The symbols move the units like this.
at | ~ *
Z540 | Z887 Z149
Z352 | Z767 Z188
Z657 | Z674 Z430
Z149 | Z406 Z540
Z144 | Z149 Z887
Z812 | Z304 Z538
Z999 | Z49 Z99
Z430 | Z800 Z657
Z800 | Z635 Z950
Z887 | Z999 Z144
Z655 | Z349 Z864
Z950 | Z657 Z800
Z635 | Z74 Z820
Z153 | Z99 Z49
Z767 | Z430 Z674
Z304 | Z45 Z928
Z188 | Z153 Z352
Z232 | Z864 Z349
Z674 | Z188 Z767
Z928 | Z538 Z304
Z45 | Z820 Z74
Z349 | Z812 Z232
Z864 | Z229 Z655
Z406 | Z655 Z229
Z99 | Z144 Z999
Z538 | Z232 Z812
Z49 | Z352 Z153
Z229 | Z540 Z406
Z820 | Z950 Z635
Z74 | Z928 Z45

Named rows; a name shown again gets a slightly different row:
Z800: [ 0.26,  0.34,  0.72, -0.30,  1.85, -2.46,  0.57, -0.40, -1.24, -1.39,  1.15, -0.89,  0.52,  1.23,  1.17,  0.24, -0.72,  0.23, -3.61,  0.08,  0.87, -1.88,  0.04, -0.53,  0.67, -0.11,  0.16,  0.72]
Z767: [-0.73, -0.53,  0.53, -0.74,  2.01, -0.18,  0.66, -1.34,  1.28, -1.10,  1.91,  0.65, -0.69,  1.11,  2.27, -0.79, -1.96, -0.28, -1.26, -0.08, -0.64, -2.58,  0.76, -1.01,  0.18,  0.70,  0.73,  0.70]
Z406: [-0.88,  0.26, -0.57,  0.50, -2.33, -0.09, -0.48,  1.93, -0.58,  2.41, -1.01,  0.30, -0.46, -1.08, -3.17, -0.02,  1.72,  0.72,  0.80,  0.74,  0.78,  1.53,  0.83,  0.06, -0.56, -1.79, -1.33, -0.36]
Z352: [-1.15, -0.38, -0.90,  0.26,  1.47,  0.50, -0.22, -0.37,  1.48, -1.31,  2.23,  0.73,  0.98,  0.94,  2.16, -1.07, -2.32,  0.55,  0.50,  0.11,  0.57, -0.68, -0.48, -1.13,  0.70,  2.82,  0.11,  0.78]
Z950: [-0.29, -0.02, -0.19, -0.07,  2.19,  0.45,  0.18, -1.95, -0.39, -2.86,  1.43,  0.74,  2.38,  0.91,  1.21, -0.80, -1.71,  0.23,  0.27,  0.56, -0.47, -1.09,  0.10, -0.45,  1.88,  1.45,  1.06, -0.17]
Z820: [ 0.25,  0.64, -0.05,  1.19,  1.55,  0.83,  0.94, -2.85,  0.76, -1.37,  1.02,  2.20,  0.92, -0.42,  0.91,  0.85, -1.41, -0.09,  1.41, -0.21, -0.95, -1.29,  0.46, -1.92, -0.16,  2.56,  1.19, -0.39]
Z800: [ 0.18,  0.39,  0.35, -0.42,  1.94, -2.37,  0.60,  0.06, -1.36, -2.02,  0.90, -1.63,  0.01,  1.39,  1.28,  0.29, -0.43,  0.44, -2.78,  0.23,  0.19, -2.05, -0.27, -0.31,  0.27, -0.34, -0.05,  0.21]
Z352: [-0.99, -0.40, -1.26,  0.22,  2.28,  0.27, -0.28, -0.55,  1.71, -1.63,  1.92,  0.37,  0.75,  1.73,  1.84, -0.82, -1.96,  0.54,  0.04, -0.03,  0.45, -0.55,  0.00, -1.41,  0.49,  2.50,  0.27,  1.10]
Z635: [-0.73, -0.72,  0.93, -1.13,  1.06, -1.43, -0.48,  2.11, -1.69, -0.38, -0.20, -1.75,  1.04,  1.82,  0.19,  0.84, -0.97,  1.13, -1.93,  1.48,  0.63, -2.61, -0.43, -0.31, -0.09, -2.28, -0.38, -0.12]
Z304: [ 0.24, -0.66, -0.24,  0.59,  0.46,  1.02,  0.02, -0.90,  3.43,  1.08,  1.03,  2.02,  0.82, -0.24, -0.96,  0.22,  0.12,  1.09,  2.17, -0.97, -0.65,  2.12, -0.07,  0.01,  1.27,  2.24,  0.01, -0.13]
Z430: [-0.23, -0.15,  0.77, -0.42,  1.90, -0.08,  0.73, -0.77, -1.07, -1.68,  1.46,  0.50,  1.01,  0.50,  2.02,  0.25, -2.33,  0.74, -2.48,  0.70,  0.43, -2.43, -1.00, -0.45, -1.99,  1.31,  0.10,  0.09]

In each set, the symbols that take the first to the second take the third to the fourth. Give the fourth.
Answer with the unit's name.
[ 0.08,  0.91, -0.55,  1.50, -1.61,  1.10, -0.68, -0.20,  0.21,  1.98, -1.12,  0.75, -0.65, -2.02, -2.12,  0.33,  2.05,  0.68,  2.40, -2.69, -0.07,  1.20, -0.29,  0.92,  0.08,  0.08, -0.37,  0.12]
: [-0.18,  0.22, -0.78,  0.36, -0.37,  1.33, -0.71, -2.34,  2.58,  0.32,  0.57,  1.03,  0.09, -0.83, -1.18, -0.10,  0.47,  0.31,  2.90, -0.79,  0.65,  3.30,  0.62, -0.26, -0.80,  1.33, -0.80, -1.56]
:: [ 0.55, -0.21,  0.54, -0.69, -1.15, -1.20, -0.35,  2.48, -2.00,  1.47, -1.29, -1.47, -0.15, -1.22, -0.51,  0.41,  1.77,  0.54, -1.50,  0.92,  0.02,  0.05, -0.63,  1.53, -1.63, -1.64, -0.95,  0.92]
: Z352

[-1.22, -0.42,  0.43, -0.70,  2.07, -0.37,  0.70, -1.56,  1.85, -0.83,  1.72,  0.88, -0.73,  1.70,  2.13, -0.71, -1.98, -0.25, -1.87, -0.14, -0.43, -2.29,  0.51, -1.40, -0.04,  1.11,  0.83,  0.33]
: [ 0.61, -0.45,  0.72, -0.44, -0.96, -1.21,  0.23,  2.32, -0.92,  0.60, -1.60, -2.14,  0.97, -1.10, -1.44,  0.26,  1.76, -0.81, -2.35,  1.14,  0.14, -0.86, -0.99,  0.39,  0.55, -2.65, -1.11,  0.26]
:: [-0.11, -0.61,  0.59, -0.25,  0.54, -1.71,  0.04,  0.26, -1.38, -1.82, -0.79, -2.13,  0.87,  0.68,  1.30,  0.21, -0.87, -0.78, -2.36, -0.31,  0.78, -3.24,  0.07,  0.14, -0.21, -0.10,  0.73,  0.40]
: Z406

[ 0.89,  0.43, -1.29, -0.26, -0.61,  1.18, -0.24, -0.78,  0.99,  1.01,  0.13,  1.48, -0.23, -0.46, -0.22, -1.30,  0.75,  0.40,  2.62, -0.65, -1.90,  2.48,  1.14, -0.22,  0.31,  2.55,  0.33, -0.60]
: [ 0.38,  0.09,  0.97, -0.69, -1.45, -1.22, -0.03,  2.61, -2.04,  0.90, -1.38, -2.13, -0.32, -1.73, -0.47,  0.47,  1.85,  0.40, -1.44,  0.69, -0.40, -0.23, -0.77,  1.77, -1.67, -0.66, -0.36,  0.68]
:: [ 0.23, -0.53,  0.47, -0.87,  0.36, -1.27, -0.10,  0.50, -0.58, -2.09, -0.78, -1.57,  0.34,  0.76,  1.23, -0.17, -1.08, -0.92, -2.52, -0.06,  1.05, -2.94,  0.48, -0.27, -0.51, -0.33,  0.47,  0.62]
: Z352

[-0.56,  0.36, -0.37, -0.21,  2.20,  0.21,  0.78, -2.05, -0.21, -2.44,  1.60,  0.91,  2.03,  0.92,  0.84, -1.14, -1.73,  0.13, -0.49,  0.72, -0.13, -1.32,  0.13, -0.58,  1.59,  1.94,  0.75, -0.07]
: [-0.16,  0.58,  0.97, -0.46,  1.67, -2.71,  0.58, -0.27, -1.48, -1.66,  1.03, -1.40,  0.59,  1.53,  1.34,  0.88, -0.42,  0.50, -2.67,  0.04,  0.26, -2.20, -0.13, -0.01, -0.26, -0.23,  0.05,  1.02]
:: [-0.28,  0.17, -0.65, -0.15,  1.93,  0.47,  0.50, -2.69, -0.36, -2.34,  1.35,  1.20,  2.08,  0.86,  1.52, -1.13, -1.47,  0.37, -0.49,  0.65, -0.20, -0.83,  0.37, -0.40,  1.47,  1.76,  1.10,  0.09]
: Z800

[ 0.26,  0.36,  0.90, -1.25, -0.90, -1.30, -0.41,  1.70, -1.61,  0.51, -1.33, -1.14, -1.02,  0.79,  0.42,  0.35,  1.12, -0.58, -2.69,  1.37,  1.00, -1.14,  0.35,  0.84, -0.43, -1.99,  0.72,  1.03]
: [ 0.50, -0.45,  0.72, -0.94, -1.14, -1.39, -0.33,  2.23, -2.17,  1.34, -1.61, -2.46,  0.05, -1.41,  0.19,  0.01,  1.46,  0.65, -1.49,  0.69, -0.20, -0.43, -0.12,  1.38, -1.21, -1.70, -1.21,  0.84]
:: [-0.18,  0.85, -0.07, -0.10, -2.05, -1.79, -0.31,  1.11, -1.28,  1.62, -0.92, -1.93, -1.99, -0.32, -1.43,  0.18,  2.21,  0.19, -0.04, -0.41,  0.28,  0.32, -0.46,  1.78, -0.26, -2.14, -0.82, -0.41]
: Z406

[ 0.73, -0.62,  0.40, -0.97, -1.84,  1.03, -0.70,  1.01,  0.07,  1.76, -1.39, -0.46, -0.79, -2.12, -1.75,  0.30,  2.25, -0.81,  2.33, -0.54, -0.06,  2.13,  0.21,  2.80,  0.06, -0.66, -0.07,  0.10]
: [ 0.54,  1.28, -0.45, -0.11, -1.77,  1.04,  0.59,  2.37,  0.30,  1.11,  0.57, -1.19, -1.19, -1.57, -1.53,  0.80,  2.45, -0.57,  2.57, -0.44, -0.08,  3.13,  0.14, -0.02, -0.07, -0.54, -1.67, -0.53]
:: [-0.54, -0.13,  1.31, -1.26,  1.45, -1.60, -0.16,  1.94, -1.77, -0.99, -0.36, -1.25,  0.24,  1.92,  0.58,  0.54, -0.65,  0.54, -1.71,  2.18,  0.21, -2.89,  0.14, -0.27, -0.20, -2.13, -0.26, -0.03]
: Z820

[ 0.10,  0.38, -0.91,  1.35, -1.72,  1.42, -0.04, -0.36,  0.01,  2.16, -1.52,  0.65, -0.19, -1.84, -1.75,  0.07,  1.89,  0.47,  1.73, -1.75, -0.29,  0.90, -0.53,  0.79,  0.13, -0.15,  0.13, -0.03]
: [ 0.10, -0.36, -0.22, -0.48,  2.40, -0.12, -1.03, -0.69, -0.78, -1.88,  0.24, -0.07,  0.41,  1.88,  1.82, -0.27, -1.88, -0.06, -1.26,  0.15, -2.03, -1.95,  0.57, -2.21,  0.33,  0.96,  1.58, -0.45]
:: [ 0.24,  0.59, -0.99, -0.04, -0.59,  1.32,  0.32, -0.63,  1.36,  1.25,  0.00,  1.69,  0.13, -0.37,  0.26, -1.18,  0.69,  0.44,  2.49, -0.56, -1.72,  2.39,  1.51, -0.03,  0.24,  2.54,  0.53,  0.05]
: Z820

[-0.46,  0.04, -1.05,  0.55, -2.55, -0.62, -0.34,  2.01, -0.25,  2.02, -1.40, -0.27, -0.64, -0.72, -3.16,  0.12,  2.12,  0.90,  1.04,  1.18,  1.23,  1.90,  0.92, -0.13, -0.08, -1.22, -1.20, -0.20]
: [ 1.18, -0.59,  0.86, -0.88, -1.55,  1.19, -0.11,  1.00,  0.16,  1.76, -1.31, -0.85, -0.15, -2.11, -2.16, -0.08,  1.65, -0.97,  2.07, -0.15,  0.50,  2.12,  0.16,  2.62, -0.19, -0.80, -0.02, -0.10]
:: [ 0.63, -1.16,  0.65,  0.06,  1.41, -0.32,  0.53,  0.47, -1.28, -2.33, -0.18,  0.00,  0.06,  1.43,  2.59, -0.09, -2.13, -0.60, -1.70,  1.12,  0.28, -2.08, -0.43, -0.32, -0.41, -0.89,  0.48,  0.55]
: Z352

[-0.48,  0.24,  0.24, -0.54,  0.12, -0.90, -0.78,  1.77, -1.52, -0.53, -1.22, -2.12,  0.02,  0.63,  1.76, -0.38, -0.40,  0.87, -2.26,  0.81,  0.80, -1.86, -1.43, -0.53, -0.43, -2.61,  1.45,  1.48]
: [ 0.00,  0.09,  1.04, -1.67, -1.08, -1.58, -0.12,  1.35, -1.49,  0.45, -1.27, -0.30, -0.67,  1.66,  0.00,  0.88,  0.84, -0.30, -3.18,  0.56,  0.74, -0.45,  0.10,  1.29, -0.09, -1.94,  0.30,  1.08]
:: [ 0.37,  1.25, -0.47,  1.04,  1.54,  0.46,  0.75, -2.87,  0.69, -1.40,  1.11,  2.04,  0.53, -0.37,  0.56, -0.21, -2.04,  0.43,  0.96, -0.02, -0.57, -0.54, -0.12, -1.45, -0.08,  2.40,  1.41, -0.34]
: Z950

[-0.07, -0.34, -0.53,  0.47, -2.28, -0.53, -0.75,  1.84, -0.55,  2.14, -1.88,  0.25, -0.24, -0.88, -2.46, -0.28,  1.95,  0.96,  1.01,  1.47,  0.42,  1.14,  0.84, -0.38, -0.02, -1.65, -1.00, -0.46]
: [ 0.37,  0.71, -0.75,  0.87, -1.24,  1.30, -0.14, -0.59,  0.36,  2.08, -1.35,  1.00, -0.45, -1.89, -1.56, -0.37,  1.94,  0.35,  2.35, -2.34, -0.49,  1.11, -0.45,  0.31,  0.35,  0.01, -0.33,  0.04]
:: [-0.05, -0.74,  0.47, -0.57,  0.91, -1.45, -0.54,  0.27, -0.94, -1.81, -1.15, -2.01,  0.55,  0.98,  1.51, -0.36, -1.17, -1.16, -3.07, -0.05,  0.84, -2.97,  0.26, -0.25, -0.60, -0.44,  0.60,  0.48]
: Z352

